Below are the code and all the weights of a small trained network. Each question names an input and a class and asks about switching units off, where a switched-off unit gives its printed mean instead of its output.

import numpy as np


def w(rows, s, z=0):
    codes = np.array(rows[::2]) - 128.0
    scale = np.full(codes.shape[1], s)
    scale[-1] = z or s
    return codes * scale


def norm(h):
    return h / np.sqrt((h * h).mean(-1, keepdims=True) + 1e-5)


def f(y):
    return np.maximum(y, 0)


def log_softmax(a):
    a = a - a.max(-1, keepdims=True)
    return a - np.log(np.exp(a).sum(-1, keepdims=True))


def net(x, mask):
    res = np.array(x, float).reshape(1, 5) / 4 @ E
    u = 0
    for l in range(2):
        y = f(norm(res) @ A[l][:, :-1].T + A[l][:, -1])
        res = res + np.where(mask[u : u + 12], y, B[l][:, -1]) @ B[l][:, :-1]
        u += 12
    return log_softmax(norm(res)[-1] @ U[:, :-1].T + U[:, -1])


A, B = {}, {}
E = w([
[128,127,131,124,128,129,126,128,127],'x0',
[249,142,104,144,141,198,182,117,80],'x1',
[181,115,101,124,216,74,93,81,193],'x2',
[128,128,127,131,128,131,127,130,132],'x3',
[141,81,94,119,142,78,161,253,133],'x4',
],0.0015)
A[0] = w([
[131,119,126,107,130,129,135,116,131,86],'0.n1',
[206,172,107,141,123,239,165,3,92,99],'0.n2',
[55,193,196,208,114,140,39,65,139,182],'0.n3',
[230,159,122,196,159,173,162,178,93,68],'0.n4',
[123,167,129,162,88,170,126,125,104,81],'0.n5',
[93,70,109,109,114,86,131,172,129,7],'0.n6',
[56,198,204,177,130,119,56,35,144,156],'0.n7',
[175,114,130,131,228,78,78,100,170,156],'0.n8',
[41,85,120,117,115,73,121,181,155,64],'0.n9',
[127,174,146,179,89,186,153,138,70,103],'0.n10',
[150,128,135,156,142,132,125,109,138,60],'0.n11',
[211,141,133,195,161,132,145,187,87,68],'0.n12',
],0.0019,0.0013)
B[0] = w([
[126,130,134,130,126,144,135,128,120,128],'0.n1',
[122,166,226,209,166,77,7,233,106,244],'0.n2',
[179,29,54,73,130,150,211,182,110,248],'0.n3',
[65,27,87,23,65,136,160,47,178,197],'0.n4',
[110,73,158,93,126,111,132,104,96,161],'0.n5',
[119,220,131,174,123,155,147,124,153,153],'0.n6',
[170,34,30,47,92,144,212,149,144,250],'0.n7',
[155,100,67,110,140,113,132,82,206,225],'0.n8',
[148,223,137,190,126,154,124,113,83,192],'0.n9',
[100,56,155,85,121,102,109,106,91,191],'0.n10',
[141,174,124,121,105,158,124,116,144,134],'0.n11',
[63,84,83,67,84,144,161,63,164,176],'0.n12',
],0.002,0.0022)
A[1] = w([
[195,199,188,205,208,135,72,51,147,6],'1.n1',
[64,170,157,172,85,123,163,184,103,64],'1.n2',
[103,49,158,106,80,161,162,136,67,136],'1.n3',
[38,243,184,228,82,119,134,227,92,106],'1.n4',
[57,101,123,118,68,108,207,177,122,109],'1.n5',
[197,112,92,132,148,140,193,193,117,191],'1.n6',
[126,124,41,87,159,82,170,80,207,145],'1.n7',
[134,161,135,190,188,58,104,158,162,64],'1.n8',
[191,142,148,189,223,59,18,131,188,163],'1.n9',
[88,162,122,185,145,66,105,171,160,104],'1.n10',
[128,163,147,195,223,41,65,147,160,55],'1.n11',
[122,171,254,173,98,174,69,130,55,113],'1.n12',
],0.0025,0.0015)
B[1] = w([
[7,66,30,32,35,145,210,176,121,160],'1.n1',
[197,46,73,128,179,108,126,45,188,173],'1.n2',
[100,215,133,137,125,142,111,166,106,245],'1.n3',
[245,12,80,156,244,45,118,48,250,193],'1.n4',
[125,174,92,46,92,210,164,75,87,230],'1.n5',
[18,139,152,125,115,102,64,31,175,207],'1.n6',
[209,134,183,243,188,87,107,168,135,252],'1.n7',
[132,182,198,162,100,170,93,134,73,157],'1.n8',
[23,140,120,49,30,191,198,153,51,221],'1.n9',
[199,143,192,179,149,170,91,121,92,164],'1.n10',
[127,205,201,151,68,202,110,128,30,168],'1.n11',
[136,201,187,222,203,24,82,210,186,183],'1.n12',
],0.0025,0.0028)
U = w([
[65,129,74,3,28,220,187,111,69,149],'0',
[194,39,75,138,203,61,132,77,243,253],'1',
[139,212,239,208,141,114,74,182,68,11],'2',
],0.0056,0.00039)

Each question gives the input, the list of numbers given to net, and the class t.
The units are the neurons (one row each of A and B). Each row of codes is followed by its name. A weight is (code - 128) times the scale printed after its matrix; where a second scale follows, it is the last column's (A, B and U).
mask holds one flag per neuron, layer by layer. A switched-off neuron (its flag False) gives its mean, the last column of its row in B, instead of its output. The means were averaged over made-up inputs and are rounded, as every weight is.
A unit's drop is (log p(t) with every unit on - log p(t) with that unit switched off) / (log p(t) with every unit on - log p(t) with every unit switched off).
The circuit of an input: a set's keep is (log p(t) with only the set's units on - log p(t) with every unit switched off) / (log p(t) with every unit on - log p(t) with every unit switched off). Starting from the 12 units with the biggest drops (on a tie, the unit counted first), units are removed one at a time, each time the one whose removal leaves the highest keep (on an exact tie, the one counted first), for as long as the keep stays at least 0.8.
units of the circuit, in order: the units of the circuit, biggest drop first
most important unit: the unit with the biggest drop
k most important neurons: the k neurons with the biggest drops, biggest first
k most important neurons of layer l: the k neurons of layer l with the biggest drops, biggest first
drop when u is switched off: that unit's drop, to one decimal
input [0,2,-3,-3,-3], class 2: units of the circuit, in order => 0.n2
input [-2,8,-5,8,0], class 2: units of the circuit, in order => 0.n2, 0.n7
input [5,6,-5,-2,-1], class 2: units of the circuit, in order => 0.n2, 1.n12
input [1,4,8,-6,-6], class 0: units of the circuit, in order => 1.n9, 1.n1
input [-8,7,6,5,-1], class 0: 3 most important neurons of layer 1 => 1.n9, 1.n1, 1.n4
input [5,5,5,-6,-4], class 0: 2 most important neurons => 0.n2, 1.n1
input [-7,6,6,7,-2], class 0: units of the circuit, in order => 0.n2, 1.n9, 1.n1
input [-7,0,-6,4,2], class 1: units of the circuit, in order => 1.n4, 0.n7
input [7,-8,4,-3,1], class 2: units of the circuit, in order => 0.n4, 0.n9, 1.n11
input [-4,0,-2,3,6], class 1: 2 most important neurons of layer 0 => 0.n7, 0.n3
input [-8,-4,1,1,5], class 2: 2 most important neurons => 1.n11, 1.n8
input [3,0,6,-2,4], class 2: 3 most important neurons => 0.n7, 0.n3, 1.n7
input [-7,-2,-7,2,2], class 1: 2 most important neurons => 1.n4, 0.n7
input [-5,-7,5,1,1], class 2: most important unit => 0.n4
input [2,6,4,5,-1], class 0: 3 most important neurons of layer 0 => 0.n2, 0.n7, 0.n3
input [4,-6,-1,-4,2], class 1: drop when 1.n4 is switched off => 0.6
input [-6,8,-2,-3,-8], class 2: drop when 1.n12 is switched off => 0.9
input [2,4,-7,-8,-8], class 2: drop when 0.n2 is switched off => 0.5
input [-8,-8,-2,6,3], class 1: drop when 0.n1 is switched off => 0.0
input [0,-8,8,-4,4], class 2: most important neuron => 1.n11
